Here is a tiny trained network, its code and every weight. The questions are about switching its units off for an input and a class, where a switched-off unit gives its printed mean instead of its output.

import numpy as np


def w(rows, s, z=0):
    codes = np.array(rows[::2]) - 128.0
    scale = np.full(codes.shape[1], s)
    scale[-1] = z or s
    return codes * scale


def norm(h):
    return h / np.sqrt((h * h).mean(-1, keepdims=True) + 1e-5)


def f(y):
    return np.maximum(y, 0)


def log_softmax(a):
    a = a - a.max(-1, keepdims=True)
    return a - np.log(np.exp(a).sum(-1, keepdims=True))


def net(x, mask):
    res = np.array(x, float).reshape(1, 8) / 4 @ E
    u = 0
    for l in range(2):
        y = f(norm(res) @ A[l][:, :-1].T + A[l][:, -1])
        res = res + np.where(mask[u : u + 15], y, B[l][:, -1]) @ B[l][:, :-1]
        u += 15
    return log_softmax(norm(res)[-1] @ U[:, :-1].T + U[:, -1])


A, B = {}, {}
E = w([
[128,127,129,130,128,131,127,129,126],'x0',
[132,127,128,127,129,126,127,128,126],'x1',
[230,87,172,130,206,129,254,184,99],'x2',
[127,126,127,128,129,128,127,130,126],'x3',
[109,54,51,209,177,186,172,68,214],'x4',
[129,127,129,126,126,127,132,125,127],'x5',
[46,34,155,93,74,123,160,208,152],'x6',
[48,179,50,81,169,160,185,143,53],'x7',
],0.00061)
A[0] = w([
[144,177,107,200,180,179,151,55,172,92],'L0N0',
[82,67,109,177,161,130,152,71,215,1],'L0N1',
[188,118,124,172,179,98,178,154,111,45],'L0N2',
[66,53,139,152,70,206,176,164,182,40],'L0N3',
[227,165,164,164,120,155,79,36,152,115],'L0N4',
[217,8,203,169,89,127,54,75,202,76],'L0N5',
[91,96,95,170,161,144,201,59,206,83],'L0N6',
[163,131,145,125,192,75,204,224,81,117],'L0N7',
[57,113,41,102,180,209,186,97,99,77],'L0N8',
[56,139,76,139,116,99,81,129,180,47],'L0N9',
[105,210,76,165,92,87,57,75,121,134],'L0N10',
[69,159,71,40,181,156,161,166,40,61],'L0N11',
[78,126,77,126,85,76,50,149,164,159],'L0N12',
[92,168,121,143,99,130,90,176,131,94],'L0N13',
[46,85,136,106,36,171,179,217,109,50],'L0N14',
],0.0015,0.00088)
B[0] = w([
[149,82,122,83,131,84,72,180,68,229],'L0N0',
[197,99,66,138,68,188,98,185,41,199],'L0N1',
[66,98,149,91,128,185,128,70,160,182],'L0N2',
[150,106,111,81,223,64,74,158,120,204],'L0N3',
[65,109,99,115,211,62,120,166,147,232],'L0N4',
[42,254,133,203,82,110,237,205,175,249],'L0N5',
[202,107,121,130,92,151,75,175,46,231],'L0N6',
[118,102,163,113,95,174,124,24,164,237],'L0N7',
[139,217,150,226,71,80,159,169,222,243],'L0N8',
[139,91,169,116,113,184,168,85,125,182],'L0N9',
[136,73,184,95,156,168,190,91,138,234],'L0N10',
[145,180,158,225,95,83,142,135,199,231],'L0N11',
[148,101,175,120,146,183,201,88,125,220],'L0N12',
[159,104,144,108,138,144,152,92,131,161],'L0N13',
[146,112,125,103,233,48,65,105,154,217],'L0N14',
],0.0017,0.0013)
A[1] = w([
[136,97,179,99,138,213,187,70,146,16],'L1N0',
[143,196,233,80,30,57,94,160,127,200],'L1N1',
[109,4,172,82,110,101,123,197,153,154],'L1N2',
[51,90,97,151,74,198,43,35,160,94],'L1N3',
[163,82,45,139,128,192,137,138,110,18],'L1N4',
[174,181,206,16,115,97,110,129,13,82],'L1N5',
[110,67,187,132,63,93,117,204,132,108],'L1N6',
[181,81,59,165,176,174,174,123,139,117],'L1N7',
[189,202,111,145,235,103,86,55,60,70],'L1N8',
[214,89,161,151,184,114,215,210,166,171],'L1N9',
[45,222,45,94,113,135,212,144,99,127],'L1N10',
[153,88,178,110,127,200,190,74,167,2],'L1N11',
[79,176,119,141,102,149,48,63,146,105],'L1N12',
[45,120,122,108,34,128,58,118,165,145],'L1N13',
[174,164,81,162,162,154,121,73,150,122],'L1N14',
],0.0016,0.00068)
B[1] = w([
[145,154,197,77,90,148,127,23,64,154],'L1N0',
[133,83,24,211,116,208,159,148,126,222],'L1N1',
[118,195,75,111,205,70,68,99,117,203],'L1N2',
[183,157,189,55,139,145,178,122,42,181],'L1N3',
[159,113,109,122,61,162,56,175,118,164],'L1N4',
[133,19,31,188,68,216,71,157,147,191],'L1N5',
[146,184,69,126,192,118,129,98,139,183],'L1N6',
[126,127,125,99,49,140,77,170,88,203],'L1N7',
[4,49,114,33,183,31,104,177,207,193],'L1N8',
[77,186,164,80,88,151,101,33,78,250],'L1N9',
[229,144,234,236,83,88,117,147,223,173],'L1N10',
[116,142,173,53,92,166,118,34,37,156],'L1N11',
[169,117,181,96,155,98,222,125,63,164],'L1N12',
[213,157,197,91,193,130,196,83,64,177],'L1N13',
[71,89,156,97,103,103,127,185,148,179],'L1N14',
],0.0016,0.002)
U = w([
[151,121,226,35,116,193,181,6,37,224],'0',
[177,52,12,182,48,221,59,204,84,154],'1',
[119,240,175,243,93,79,202,167,218,127],'2',
[59,90,90,37,254,3,58,147,169,1],'3',
],0.006,0.00077)

Each question gives the input, the list of numbers given to net, and the class t.
The units are the neurons (one row each of A and B). Each row of codes is followed by its name. A weight is (code - 128) times the scale printed after its matrix; where a second scale follows, it is the last column's (A, B and U).
mask holds one flag per neuron, layer by layer. A switched-off neuron (its flag False) gives its mean, the last column of its row in B, instead of its output. The means were averaged over made-up inputs and are rounded, as every weight is.
A unit's drop is (log p(t) with every unit on - log p(t) with that unit switched off) / (log p(t) with every unit on - log p(t) with every unit switched off).
The circuit of an input: a set's keep is (log p(t) with only the set's units on - log p(t) with every unit switched off) / (log p(t) with every unit on - log p(t) with every unit switched off). Starting from the 12 units with the biggest drops (on a tie, the unit counted first), units are removed one at a time, each time the one whose removal leaves the highest keep (on an exact tie, the one counted first), for as long as the keep stays at least 0.8.
circuit, biggest first: the units of the circuit, biggest drop first
unit that matters most: the unit with the biggest drop
k most important neurons: the k neurons with the biggest drops, biggest first
top k neurons in layer l: the k neurons of layer l with the biggest drops, biggest first
input [-5,-5,-7,7,4,4,7,7], class 0: circuit, biggest first => (L1N3 L1N13)
input [-5,6,-2,-6,5,0,-5,6], class 2: circuit, biggest first => (L0N8)
input [7,2,4,0,-6,8,5,7], class 2: circuit, biggest first => (L0N11 L1N10)
input [-5,-5,4,1,-2,7,-8,-7], class 3: circuit, biggest first => (L0N4 L1N8)
input [8,2,-1,0,3,5,5,-3], class 3: 2 most important neurons => (L0N3 L0N8)
input [6,-6,-1,1,2,0,-8,-7], class 3: 3 most important neurons => (L0N4 L0N8 L1N8)
input [-8,-8,5,2,-6,-2,-4,-6], class 1: circuit, biggest first => (L1N5 L1N1)
input [4,-4,-5,-5,5,-8,-8,6], class 3: circuit, biggest first => (L1N8 L0N0)
input [-4,4,-7,-3,4,-2,6,8], class 2: circuit, biggest first => (L0N8 L1N10)
input [6,-8,4,5,-7,-3,0,-2], class 1: top 2 neurons in layer 1 => (L1N5 L1N1)
input [-4,7,3,-6,-5,8,-6,-2], class 3: circuit, biggest first => (L1N8 L0N4)
input [-2,3,-6,2,-3,-7,-4,7], class 2: 3 most important neurons => (L1N10 L0N11 L0N7)
input [5,2,-7,3,-2,-7,-8,-1], class 3: 3 most important neurons => (L1N8 L0N4 L0N7)
input [4,-8,-4,-1,-2,3,4,-4], class 0: 4 most important neurons => (L0N8 L0N12 L0N4 L1N13)
input [7,2,-8,-1,-7,-1,1,-5], class 0: circuit, biggest first => (L1N13 L0N12)
input [3,-3,1,5,-3,6,2,0], class 1: unit that matters most => L1N1
input [-8,1,2,-7,7,5,2,6], class 1: circuit, biggest first => (L0N6 L1N4)
input [8,-4,-2,-8,4,-1,-5,-2], class 3: 4 most important neurons => (L0N4 L1N8 L1N1 L1N5)
input [-8,-3,3,-4,-4,8,-4,3], class 1: 2 most important neurons => (L1N5 L0N5)
input [5,8,1,4,-4,1,-2,-7], class 2: circuit, biggest first => (L0N5)
input [3,-5,5,3,6,-7,0,7], class 2: top 3 neurons in layer 1 => (L1N5 L1N10 L1N1)
input [-2,1,-7,4,-5,-7,-8,-2], class 3: top 2 neurons in layer 0 => (L0N4 L0N7)
input [-5,7,3,1,-4,0,0,3], class 1: top 3 neurons in layer 0 => (L0N10 L0N12 L0N5)
input [2,-7,-5,-7,-8,-8,5,1], class 1: 2 most important neurons => (L1N5 L1N1)
input [-5,-5,-5,5,3,0,-2,4], class 0: 2 most important neurons => (L0N5 L0N10)
input [5,4,0,6,-8,3,0,8], class 1: 2 most important neurons => (L1N5 L0N5)
